Below are the code and all the weights of a small trained network. Each question names an input and a target symbol and asks about switching units off, where a switched-off unit gives its printed mean instead of its output.

import numpy as np


def w(rows, s, z=0):
    codes = np.array(rows[::2]) - 128.0
    scale = np.full(codes.shape[1], s)
    scale[-1] = z or s
    return codes * scale


def f(y):
    return y / 2 * (1 + np.tanh(0.7978845608 * (y + 0.044715 * y**3)))


def softmax(a):
    e = np.exp(a - a.max(-1, keepdims=True))
    return e / e.sum(-1, keepdims=True)


def log_softmax(a):
    a = a - a.max(-1, keepdims=True)
    return a - np.log(np.exp(a).sum(-1, keepdims=True))


def net(x, mask):
    ids = ['βεζξτφψ'.index(c) for c in x.split()]
    T = len(ids)
    res = E[ids] + P[:T]
    r = res
    for j in range(2):
        rows = slice(3 * j, 3 * j + 3)
        q, k, v = (r @ M[0][rows].T for M in (Q, K, V))
        z = softmax(np.where(np.tri(T) > 0, q @ k.T / 3**0.5, -1e9)) @ v
        o = O[0][rows]
        res = res + np.where(mask[j], z, o[:, -1]) @ o[:, :-1]
    y = f(res @ A[0][:, :-1].T + A[0][:, -1])
    res = res + np.where(mask[2:14], y, B[0][:, -1]) @ B[0][:, :-1]
    return log_softmax(res[-1] @ U[:, :-1].T + U[:, -1])


Q, K, V, O, A, B = {}, {}, {}, {}, {}, {}
E = w([
[159,131,71,139,161,60,182,12,184,185],'β',
[241,77,114,129,82,216,24,66,112,182],'ε',
[64,228,148,147,216,105,48,138,62,233],'ζ',
[147,42,197,157,211,165,186,112,159,85],'ξ',
[176,177,21,108,50,75,111,96,64,36],'τ',
[154,111,164,134,172,199,106,181,72,1],'φ',
[169,235,73,84,171,234,65,103,199,102],'ψ',
],0.0039)
P = w([
[70,152,132,194,78,118,82,179,207,99],'0',
[225,146,148,124,160,63,62,170,180,114],'1',
[97,82,92,156,69,149,117,201,142,163],'2',
[144,111,84,253,161,112,58,96,153,82],'3',
[201,132,179,84,134,71,89,141,140,128],'4',
[112,110,56,189,154,155,106,118,128,125],'5',
[197,161,176,102,147,100,132,106,102,132],'6',
[120,126,73,196,164,181,121,75,100,112],'7',
[189,152,175,69,159,124,140,87,90,146],'8',
[91,136,63,180,168,205,144,49,86,113],'9',
[190,175,174,35,164,139,177,99,75,166],'10',
[70,127,78,130,156,215,184,65,58,159],'11',
[168,155,137,126,233,144,160,53,85,133],'12',
],0.0047)
Q[0] = w([
[186,190,85,198,253,186,111,1,17,110],'head 0',
[36,71,25,194,112,200,167,161,120,155],'head 0',
[138,134,135,155,119,141,170,95,150,96],'head 0',
[35,90,118,128,46,118,125,221,181,181],'head 1',
[73,114,50,207,156,184,132,107,85,128],'head 1',
[174,107,75,131,134,198,150,80,141,105],'head 1',
],0.033)
K[0] = w([
[125,141,133,31,123,209,230,65,36,150],'head 0',
[203,140,223,2,103,48,133,203,160,144],'head 0',
[84,136,111,137,130,131,188,170,113,167],'head 0',
[183,120,168,139,122,19,56,188,220,104],'head 1',
[157,166,194,21,97,111,170,178,118,171],'head 1',
[170,116,140,56,151,139,185,55,99,109],'head 1',
],0.026)
V[0] = w([
[163,106,59,126,39,51,147,77,97,141],'head 0',
[189,114,120,101,80,185,38,169,44,92],'head 0',
[100,252,70,109,135,143,50,124,129,141],'head 0',
[63,157,139,128,147,75,159,155,25,119],'head 1',
[147,124,138,140,140,145,80,93,135,215],'head 1',
[120,125,119,121,109,113,174,156,142,41],'head 1',
],0.02)
O[0] = w([
[132,19,37,67,147,124,100,216,97,207,106],'head 0',
[207,96,215,51,159,35,24,100,183,114,165],'head 0',
[97,83,62,189,214,140,39,15,127,82,253],'head 0',
[69,130,148,2,80,170,104,33,116,166,85],'head 1',
[221,191,102,136,198,148,112,138,84,128,209],'head 1',
[47,68,136,132,61,105,140,139,169,128,48],'head 1',
],0.0083,0.0055)
A[0] = w([
[12,174,126,190,78,102,67,149,187,201,81],'neuron 0',
[74,113,99,120,103,144,157,172,123,198,103],'neuron 1',
[75,66,246,97,189,163,213,146,88,39,116],'neuron 2',
[101,118,153,197,116,43,105,165,73,107,91],'neuron 3',
[92,99,166,90,92,123,142,134,167,175,96],'neuron 4',
[104,188,178,126,90,131,194,176,136,151,146],'neuron 5',
[160,116,97,73,59,215,143,81,124,131,2],'neuron 6',
[68,42,210,160,221,157,126,153,162,214,97],'neuron 7',
[103,190,146,92,152,87,122,103,81,255,34],'neuron 8',
[139,137,211,112,86,91,107,93,160,139,38],'neuron 9',
[135,88,61,105,110,50,195,85,91,136,89],'neuron 10',
[104,146,125,137,78,196,57,229,40,58,110],'neuron 11',
],0.0096,0.0015)
B[0] = w([
[72,73,132,196,82,136,140,117,150,53,161],'neuron 0',
[190,163,135,149,237,148,138,100,112,92,255],'neuron 1',
[154,174,112,69,152,116,97,123,103,198,158],'neuron 2',
[174,32,140,129,82,106,196,180,152,61,249],'neuron 3',
[154,165,127,170,154,153,84,110,94,102,156],'neuron 4',
[254,104,144,135,15,116,62,12,122,151,236],'neuron 5',
[166,82,152,179,167,54,133,168,160,150,173],'neuron 6',
[106,80,89,173,85,83,95,119,153,26,204],'neuron 7',
[102,158,120,26,91,181,142,133,113,229,245],'neuron 8',
[44,179,177,109,255,133,170,193,138,59,246],'neuron 9',
[138,140,124,98,159,189,95,159,87,205,165],'neuron 10',
[136,91,121,240,113,83,153,144,194,84,242],'neuron 11',
],0.008,0.0022)
U = w([
[131,98,126,221,134,103,114,85,176,31,209],'β',
[211,147,141,90,185,79,98,171,110,165,211],'ε',
[122,195,118,74,173,188,88,58,70,191,196],'ζ',
[35,165,200,59,135,102,187,173,178,105,5],'ξ',
[52,20,88,46,68,102,86,150,140,161,54],'τ',
[150,142,180,124,11,116,182,123,144,168,9],'φ',
[94,136,71,170,139,183,252,217,88,168,63],'ψ',
],0.0029,0.0024)

Each question gives the input, a string of symbols that net reads in full, and the target symbol t.
The units are the heads (3 rows each of Q, K, V and O) and the neurons (one row each of A and B). Each row of codes is followed by its name. A weight is (code - 128) times the scale printed after its matrix; where a second scale follows, it is the last column's (O, A, B and U).
mask holds one flag per unit, heads first, then neurons. A switched-off unit (its flag False) gives its mean, the last column of its rows in O or B, instead of its output. The means were averaged over made-up inputs and are rounded, as every weight is.
A unit's drop is (log p(t) with every unit on - log p(t) with that unit switched off) / (log p(t) with every unit on - log p(t) with every unit switched off).
The circuit of an input: a set's keep is (log p(t) with only the set's units on - log p(t) with every unit switched off) / (log p(t) with every unit on - log p(t) with every unit switched off). Starting from the 12 units with the biggest drops (on a tie, the unit counted first), units are removed one at a time, each time the one whose removal leaves the highest keep (on an exact tie, the one counted first), for as long as the keep stays at least 0.8.
units of the circuit, in order: the units of the circuit, biggest drop first
top k neurons: the k neurons with the biggest drops, biggest first
heads that matter: for each layer, one digit per head in row order, 1 if its drop is at least 0.15 and else 0, layers parted by /
input ε ζ ζ ε τ β ξ β φ, target ψ: heads that matter => 10
input ε ζ ψ ψ τ φ τ ψ ε φ τ, target ξ: units of the circuit, in order => (head 0; neuron 9; head 1)
input ζ ψ ζ τ β β τ τ τ, target τ: units of the circuit, in order => (head 0; head 1)
input τ β ξ β β ξ ζ ξ ε τ, target ε: heads that matter => 11
input φ τ ψ ξ β ζ ε β β, target ψ: heads that matter => 10
input β τ ζ ξ ε ζ ζ ψ ε ε, target ε: heads that matter => 11
input ζ ψ β ψ ψ ζ φ ζ ε φ, target ε: heads that matter => 11
input β ζ ξ β φ ψ ψ ζ φ β, target ξ: heads that matter => 11
input ε ζ τ ζ ζ τ ψ ψ φ ε, target ξ: heads that matter => 11
input τ ζ ζ φ ζ, target ξ: heads that matter => 11
input ε β φ ψ ζ ξ φ ξ ψ β ξ ζ ξ, target ζ: heads that matter => 01
input φ ψ ζ ψ ζ φ τ ζ, target τ: heads that matter => 10
input β ψ ξ τ β τ, target ψ: heads that matter => 10
input β ψ ε ψ, target ε: units of the circuit, in order => (head 0; head 1)
input τ ζ β ξ ζ ε τ ξ φ τ τ ξ, target τ: top neuron => (neuron 7)
input β ε ζ ζ ζ ψ ε ζ ε ζ ζ β, target ζ: units of the circuit, in order => (head 1; neuron 8)
input φ ε β ζ ξ τ, target φ: top neuron => (neuron 5)
input ξ ε ξ τ τ ψ ζ, target β: units of the circuit, in order => (head 0; head 1)
input ζ ζ β ζ, target ψ: top 2 neurons => (neuron 11; neuron 5)
input ζ τ β ξ φ, target φ: units of the circuit, in order => (head 0; neuron 5)
input β ζ φ ζ ζ β ψ β ε ψ τ τ ε, target τ: top neuron => (neuron 7)
